Below are the code and all the weights of a small trained network. Each question names an input and a target symbol and asks about switching units off, where a switched-off unit gives its printed mean instead of its output.

import numpy as np


def w(rows, s, z=0):
    codes = np.array(rows[::2]) - 128.0
    scale = np.full(codes.shape[1], s)
    scale[-1] = z or s
    return codes * scale


def norm(h):
    return h / np.sqrt((h * h).mean(-1, keepdims=True) + 1e-5)


def f(y):
    return y / 2 * (1 + np.tanh(0.7978845608 * (y + 0.044715 * y**3)))


def softmax(a):
    e = np.exp(a - a.max(-1, keepdims=True))
    return e / e.sum(-1, keepdims=True)


def log_softmax(a):
    a = a - a.max(-1, keepdims=True)
    return a - np.log(np.exp(a).sum(-1, keepdims=True))


def net(x, mask):
    ids = ['αδεζηθξ'.index(c) for c in x.split()]
    T = len(ids)
    res = E[ids] + P[:T]
    u = 0
    for l in range(2):
        r = norm(res)
        for j in range(2):
            rows = slice(3 * j, 3 * j + 3)
            q, k, v = (r @ M[l][rows].T for M in (Q, K, V))
            z = softmax(np.where(np.tri(T) > 0, q @ k.T / 3**0.5, -1e9)) @ v
            o = O[l][rows]
            res = res + np.where(mask[u + j], z, o[:, -1]) @ o[:, :-1]
        u += 2
        y = f(norm(res) @ A[l][:, :-1].T + A[l][:, -1])
        res = res + np.where(mask[u : u + 12], y, B[l][:, -1]) @ B[l][:, :-1]
        u += 12
    return log_softmax(norm(res)[-1] @ U[:, :-1].T + U[:, -1])


Q, K, V, O, A, B = {}, {}, {}, {}, {}, {}
E = w([
[143,118,160,65,191,48],'α',
[73,77,114,96,24,175],'δ',
[156,140,167,85,75,253],'ε',
[36,67,131,176,147,75],'ζ',
[140,133,209,154,162,137],'η',
[57,224,92,149,100,148],'θ',
[194,161,145,142,202,221],'ξ',
],0.019)
P = w([
[2,157,223,124,165,173],'0',
[57,154,189,137,145,142],'1',
[90,153,174,140,130,123],'2',
[111,148,160,149,127,112],'3',
[126,145,154,151,118,99],'4',
[138,143,147,155,106,88],'5',
[148,140,140,158,101,81],'6',
[165,138,136,162,90,75],'7',
[177,138,132,166,84,69],'8',
[186,138,126,165,75,62],'9',
[195,138,123,171,68,59],'10',
],0.0069)
Q[0] = w([
[233,208,145,161,195,155],'0.h0',
[95,171,253,223,190,114],'0.h0',
[105,168,222,212,36,185],'0.h0',
[78,192,150,91,83,161],'0.h1',
[208,51,130,125,112,179],'0.h1',
[202,117,195,86,234,117],'0.h1',
],0.0059)
K[0] = w([
[252,87,195,63,186,165],'0.h0',
[128,70,252,254,208,205],'0.h0',
[106,225,127,206,33,186],'0.h0',
[136,188,107,189,54,101],'0.h1',
[165,130,203,114,108,196],'0.h1',
[136,123,138,172,176,156],'0.h1',
],0.0064)
V[0] = w([
[146,254,107,167,121,221],'0.h0',
[214,27,142,185,71,223],'0.h0',
[105,104,181,63,114,153],'0.h0',
[52,56,133,107,50,62],'0.h1',
[49,204,108,54,167,162],'0.h1',
[131,148,55,203,141,167],'0.h1',
],0.0065)
O[0] = w([
[110,177,78,59,110,3,252],'0.h0',
[77,93,180,12,173,76,138],'0.h0',
[141,57,141,159,140,86,185],'0.h0',
[166,179,193,67,140,87,23],'0.h1',
[70,173,177,159,232,91,216],'0.h1',
[241,151,98,107,153,173,103],'0.h1',
],0.0074,0.0039)
A[0] = w([
[163,146,5,151,107,143,94],'0.n0',
[98,109,153,133,167,152,136],'0.n1',
[93,78,79,141,96,192,131],'0.n2',
[191,174,116,139,91,93,56],'0.n3',
[119,112,110,152,108,42,145],'0.n4',
[148,74,180,188,103,97,63],'0.n5',
[172,93,143,85,89,103,99],'0.n6',
[114,167,172,79,130,152,106],'0.n7',
[157,139,34,163,165,126,102],'0.n8',
[131,134,146,221,118,102,131],'0.n9',
[127,143,79,82,137,133,96],'0.n10',
[155,104,188,227,66,152,2],'0.n11',
],0.014,0.0096)
B[0] = w([
[171,128,107,120,185,94,173],'0.n0',
[173,159,163,152,136,136,237],'0.n1',
[117,146,206,77,137,125,162],'0.n2',
[167,100,123,43,130,164,119],'0.n3',
[158,149,167,119,145,162,251],'0.n4',
[195,154,70,113,128,166,214],'0.n5',
[146,126,61,70,159,100,151],'0.n6',
[148,138,96,159,144,179,196],'0.n7',
[212,158,101,46,122,115,228],'0.n8',
[173,152,77,42,154,109,252],'0.n9',
[184,115,120,129,119,133,144],'0.n10',
[251,152,64,79,180,88,134],'0.n11',
],0.011,0.0044)
Q[1] = w([
[133,248,142,27,134,87],'1.h0',
[156,90,35,93,86,134],'1.h0',
[123,181,137,107,159,112],'1.h0',
[122,125,142,133,168,210],'1.h1',
[130,153,84,99,120,148],'1.h1',
[95,99,108,133,92,130],'1.h1',
],0.017)
K[1] = w([
[85,248,86,244,64,62],'1.h0',
[173,85,30,55,93,99],'1.h0',
[31,172,81,188,120,102],'1.h0',
[148,172,168,100,177,210],'1.h1',
[115,170,114,110,119,177],'1.h1',
[82,37,155,156,119,193],'1.h1',
],0.012)
V[1] = w([
[94,139,174,221,189,75],'1.h0',
[135,186,47,147,95,39],'1.h0',
[143,60,158,160,210,160],'1.h0',
[112,2,184,34,223,118],'1.h1',
[47,70,143,106,70,179],'1.h1',
[185,32,126,200,142,186],'1.h1',
],0.0081)
O[1] = w([
[153,147,158,79,81,149,153],'1.h0',
[168,189,164,180,196,118,164],'1.h0',
[93,40,60,83,89,104,101],'1.h0',
[144,219,111,237,245,173,117],'1.h1',
[254,203,55,107,205,92,2],'1.h1',
[76,217,178,77,212,71,74],'1.h1',
],0.0078,0.009)
A[1] = w([
[76,135,173,186,155,153,254],'1.n0',
[205,54,90,64,131,142,98],'1.n1',
[129,144,114,219,198,159,79],'1.n2',
[81,82,171,90,145,116,167],'1.n3',
[115,50,155,138,61,5,113],'1.n4',
[164,180,117,91,83,143,18],'1.n5',
[100,171,91,103,88,172,144],'1.n6',
[8,108,138,163,132,163,83],'1.n7',
[99,109,127,146,175,228,139],'1.n8',
[135,119,47,147,165,19,195],'1.n9',
[199,133,49,83,136,61,133],'1.n10',
[79,102,25,157,121,160,75],'1.n11',
],0.014,0.0081)
B[1] = w([
[94,96,65,124,124,132,254],'1.n0',
[88,162,113,147,102,76,235],'1.n1',
[171,163,139,71,159,96,128],'1.n2',
[176,128,158,157,101,120,228],'1.n3',
[147,79,161,146,94,227,137],'1.n4',
[158,119,158,103,127,78,154],'1.n5',
[145,100,126,170,167,140,193],'1.n6',
[164,122,173,146,97,249,196],'1.n7',
[127,122,166,122,70,101,241],'1.n8',
[212,56,131,177,113,79,130],'1.n9',
[143,125,150,87,145,197,183],'1.n10',
[142,164,127,96,147,86,126],'1.n11',
],0.016,0.0084)
U = w([
[132,86,133,154,195,95,213],'α',
[85,153,185,169,169,133,65],'δ',
[177,155,150,192,66,43,2],'ε',
[130,80,136,156,103,185,151],'ζ',
[182,48,8,88,126,89,238],'η',
[148,171,52,217,145,138,173],'θ',
[102,176,112,66,106,142,81],'ξ',
],0.014,0.0056)

Each question gives the input, a string of symbols that net reads in full, and the target symbol t.
The units are the heads (3 rows each of Q, K, V and O) and the neurons (one row each of A and B). Each row of codes is followed by its name. A weight is (code - 128) times the scale printed after its matrix; where a second scale follows, it is the last column's (O, A, B and U).
mask holds one flag per unit, layer by layer, with each layer's heads first. A switched-off unit (its flag False) gives its mean, the last column of its rows in O or B, instead of its output. The means were averaged over made-up inputs and are rounded, as every weight is.
A unit's drop is (log p(t) with every unit on - log p(t) with that unit switched off) / (log p(t) with every unit on - log p(t) with every unit switched off).
unit that matters most: the unit with the biggest drop
top k neurons: the k neurons with the biggest drops, biggest first
k most important neurons of layer l: the k neurons of layer l with the biggest drops, biggest first
heads that matter: for each layer, one digit per head in row order, 1 if its drop is at least 0.15 and else 0, layers parted by /
input δ ξ ζ ξ δ ξ ξ ξ δ ξ, target η: most important neuron of layer 0 : [0.n8]
input η ξ ξ, target ε: heads that matter : 01 / 11
input ξ ζ ε ε η α α ε ζ α, target ξ: heads that matter : 10 / 01
input α ε δ δ ζ ζ, target ε: top 2 neurons : [0.n9; 0.n11]
input η ξ α ξ ζ ξ ζ ξ ξ ζ, target ξ: top 3 neurons : [0.n4; 0.n2; 0.n5]
input ζ δ α δ η ε δ ε, target ε: 4 most important neurons of layer 0 : [0.n6; 0.n9; 0.n5; 0.n4]
input α α ξ ε ε ε α ε δ θ ζ, target η: top 4 neurons : [1.n0; 0.n9; 1.n7; 0.n5]
input δ θ ζ δ, target θ: heads that matter : 10 / 11
input ξ α δ ξ ξ ε η δ, target ε: heads that matter : 11 / 01
input α ζ η η δ ξ δ δ, target ξ: top 4 neurons : [0.n2; 0.n6; 1.n10; 1.n1]
input η δ θ ζ, target η: top 4 neurons : [1.n0; 0.n9; 1.n7; 0.n8]
input ε ε δ ε δ ξ ξ δ α ε, target η: top 4 neurons : [0.n6; 0.n4; 0.n1; 1.n9]
input δ θ ξ η, target δ: top 3 neurons : [0.n1; 1.n7; 0.n8]
input ζ ζ θ δ ε η ξ θ, target ε: top 4 neurons : [1.n5; 1.n7; 1.n0; 0.n5]
input ξ ξ ε θ α η, target δ: 2 most important neurons of layer 1 : [1.n7; 1.n3]
input ζ α ξ ε α θ, target θ: 3 most important neurons of layer 1 : [1.n8; 1.n6; 1.n1]
input ε ξ ξ δ ξ, target ξ: top neuron : [0.n8]
input ε α ε, target ε: top 4 neurons : [0.n7; 0.n9; 1.n0; 1.n8]
input ξ η α ξ ξ ξ η ζ ξ η, target ξ: heads that matter : 11 / 01
input ζ ε ξ η δ ξ α ξ ξ, target η: 3 most important neurons of layer 0 : [0.n0; 0.n8; 0.n4]
input θ ζ ξ ξ ξ ζ ε α, target α: top 2 neurons : [1.n7; 0.n4]
input η θ θ, target ε: unit that matters most : 0.h0
input ε α ξ θ α ζ α δ, target ε: heads that matter : 10 / 11
input ξ ε ε α, target ζ: heads that matter : 00 / 10
input ξ η α η, target ε: top 4 neurons : [0.n9; 0.n5; 0.n8; 1.n0]
input η ξ ε ε δ ε ε ε, target η: top 3 neurons : [0.n6; 0.n4; 1.n9]
input ε ε δ δ ξ θ, target θ: unit that matters most : 1.n8
input ζ ξ ξ ζ ζ η ξ, target ξ: top 2 neurons : [1.n10; 0.n8]
input θ δ ε α, target α: top 2 neurons : [1.n7; 1.n1]
input ε ε α α α ε, target ξ: 3 most important neurons of layer 1 : [1.n10; 1.n3; 1.n0]
